Here is a tiny trained network, its code and every weight. The questions are about switching its units off for an input and a class, where a switched-off unit gives its printed mean instead of its output.

import numpy as np


def w(rows, s, z=0):
    codes = np.array(rows[::2]) - 128.0
    scale = np.full(codes.shape[1], s)
    scale[-1] = z or s
    return codes * scale


def norm(h):
    return h / np.sqrt((h * h).mean(-1, keepdims=True) + 1e-5)


def f(y):
    return y / 2 * (1 + np.tanh(0.7978845608 * (y + 0.044715 * y**3)))


def log_softmax(a):
    a = a - a.max(-1, keepdims=True)
    return a - np.log(np.exp(a).sum(-1, keepdims=True))


def net(x, mask):
    res = np.array(x, float).reshape(1, 8) / 4 @ E
    u = 0
    for l in range(3):
        y = f(norm(res) @ A[l][:, :-1].T + A[l][:, -1])
        res = res + np.where(mask[u : u + 3], y, B[l][:, -1]) @ B[l][:, :-1]
        u += 3
    return log_softmax(norm(res)[-1] @ U[:, :-1].T + U[:, -1])


A, B = {}, {}
E = w([
[186,122,86,252,81,229,114,140,136,188,156],'x0',
[131,119,129,119,118,134,145,124,142,123,130],'x1',
[141,126,122,119,129,130,119,123,121,131,123],'x2',
[137,130,118,110,128,134,129,138,122,136,128],'x3',
[124,124,130,129,124,132,133,139,129,126,127],'x4',
[172,180,151,115,166,177,126,123,135,20,125],'x5',
[133,42,187,125,203,174,32,209,232,143,197],'x6',
[132,130,127,120,126,130,132,135,126,131,132],'x7',
],0.011)
A[0] = w([
[31,53,130,93,130,51,93,215,162,195,176,3],'L0N1',
[133,22,253,34,224,44,116,180,142,104,83,56],'L0N2',
[87,10,131,124,70,83,145,97,72,232,157,224],'L0N3',
],0.0053,0.007)
B[0] = w([
[108,82,74,82,206,116,100,88,32,162,254,158],'L0N1',
[10,195,55,72,171,147,186,6,82,124,88,201],'L0N2',
[167,160,65,155,49,56,135,126,180,113,106,254],'L0N3',
],0.012,0.0072)
A[1] = w([
[103,85,221,73,194,154,180,156,86,123,65,5],'L1N1',
[123,145,192,49,96,2,170,109,85,71,83,14],'L1N2',
[163,144,151,168,102,121,200,147,87,137,72,93],'L1N3',
],0.0078,0.0032)
B[1] = w([
[136,195,242,140,148,197,107,143,118,111,129,146],'L1N1',
[146,41,238,136,123,168,64,254,103,120,150,254],'L1N2',
[138,124,45,155,204,153,141,60,72,137,180,192],'L1N3',
],0.0099,0.0064)
A[2] = w([
[34,149,173,47,12,56,138,174,87,108,2,88],'L2N1',
[132,154,167,84,86,6,194,156,47,28,56,8],'L2N2',
[93,20,120,135,57,79,119,116,92,221,120,252],'L2N3',
],0.0066,0.0023)
B[2] = w([
[174,129,91,213,103,131,138,135,184,186,161,233],'L2N1',
[170,53,159,154,127,174,46,190,187,132,177,236],'L2N2',
[55,94,188,64,187,56,142,145,188,253,50,254],'L2N3',
],0.013,0.0058)
U = w([
[163,49,161,176,106,58,62,203,247,236,142,253],'0',
[236,63,196,194,140,227,37,225,147,53,214,103],'1',
[185,188,17,226,13,40,197,59,120,214,51,76],'2',
[222,224,61,226,81,211,197,43,44,40,139,161],'3',
[39,81,28,47,183,27,163,49,96,192,167,16],'4',
[65,200,204,57,205,181,118,86,152,38,95,80],'5',
],0.012,0.0045)

Each question gives the input, the list of numbers given to net, and the class t.
The units are the neurons (one row each of A and B). Each row of codes is followed by its name. A weight is (code - 128) times the scale printed after its matrix; where a second scale follows, it is the last column's (A, B and U).
mask holds one flag per neuron, layer by layer. A switched-off neuron (its flag False) gives its mean, the last column of its row in B, instead of its output. The means were averaged over made-up inputs and are rounded, as every weight is.
A unit's drop is (log p(t) with every unit on - log p(t) with that unit switched off) / (log p(t) with every unit on - log p(t) with every unit switched off).
The circuit of an input: a set's keep is (log p(t) with only the set's units on - log p(t) with every unit switched off) / (log p(t) with every unit on - log p(t) with every unit switched off). Starting from all 9 units, units are removed one at a time, each time the one whose removal leaves the highest keep (on an exact tie, the one counted first), for as long as the keep stays at least 0.8.
units of the circuit, in order: the units of the circuit, biggest drop first
most important unit: the unit with the biggest drop
top k neurons: the k neurons with the biggest drops, biggest first
k most important neurons of layer l: the k neurons of layer l with the biggest drops, biggest first
drop of u: that unit's drop, to one decimal
input [0,5,-1,-8,-6,1,8,-1], class 5: units of the circuit, in order => (L0N2 L2N2 L1N2 L2N1)
input [2,-5,-2,4,-5,2,2,-6], class 1: units of the circuit, in order => (L2N3)
input [4,-2,-7,6,8,6,0,1], class 3: 2 most important neurons of layer 2 => (L2N2 L2N3)
input [-1,-7,1,-8,8,-7,7,-1], class 4: units of the circuit, in order => (L0N1 L0N2)
input [0,-5,5,-3,-2,3,0,8], class 1: top 3 neurons => (L1N3 L2N3 L0N2)
input [4,1,-1,8,-8,-2,0,5], class 2: top 2 neurons => (L1N2 L2N2)
input [-8,8,-2,-5,3,1,1,6], class 5: 2 most important neurons of layer 0 => (L0N2 L0N3)
input [7,1,-4,-1,6,-7,0,3], class 2: top 4 neurons => (L0N3 L1N2 L2N2 L0N1)
input [8,0,3,4,0,2,-1,-4], class 3: top 2 neurons => (L2N3 L1N2)
input [4,5,5,-8,-4,-5,-1,6], class 2: top 2 neurons => (L0N3 L1N2)
input [5,1,2,2,3,8,0,-1], class 3: top 3 neurons => (L1N2 L2N2 L2N3)
input [0,4,8,-8,0,0,-8,7], class 0: top 2 neurons => (L1N2 L2N2)
input [-7,-4,-2,0,2,-5,2,-6], class 4: top 2 neurons => (L0N1 L0N2)
input [-4,5,4,1,-2,4,2,-3], class 5: 2 most important neurons of layer 0 => (L0N3 L0N2)
input [7,7,-6,-3,-5,1,-3,-1], class 3: most important unit => L2N3
input [7,5,-2,3,-2,4,-1,4], class 3: 2 most important neurons of layer 2 => (L2N2 L2N3)
input [1,3,-6,1,-8,-4,-2,-8], class 2: 2 most important neurons of layer 1 => (L1N2 L1N3)
input [-3,4,8,-5,1,1,5,-4], class 5: drop of L1N1 => 0.1
input [-4,-1,1,-7,5,7,-2,-1], class 1: drop of L2N1 => 0.0
input [0,-6,-4,3,0,7,1,-3], class 5: units of the circuit, in order => (L2N2)
input [0,-5,6,-5,0,-3,2,8], class 4: drop of L0N1 => 0.5
input [-6,-1,-7,8,4,0,-4,7], class 0: drop of L2N1 => 0.2
input [0,8,3,2,3,-6,-5,7], class 0: top 2 neurons => (L2N3 L2N2)
input [-7,-1,-8,3,-2,1,-1,-8], class 1: 2 most important neurons of layer 1 => (L1N2 L1N1)
input [-7,8,3,-2,6,-3,2,-2], class 4: 2 most important neurons of layer 0 => (L0N2 L0N1)
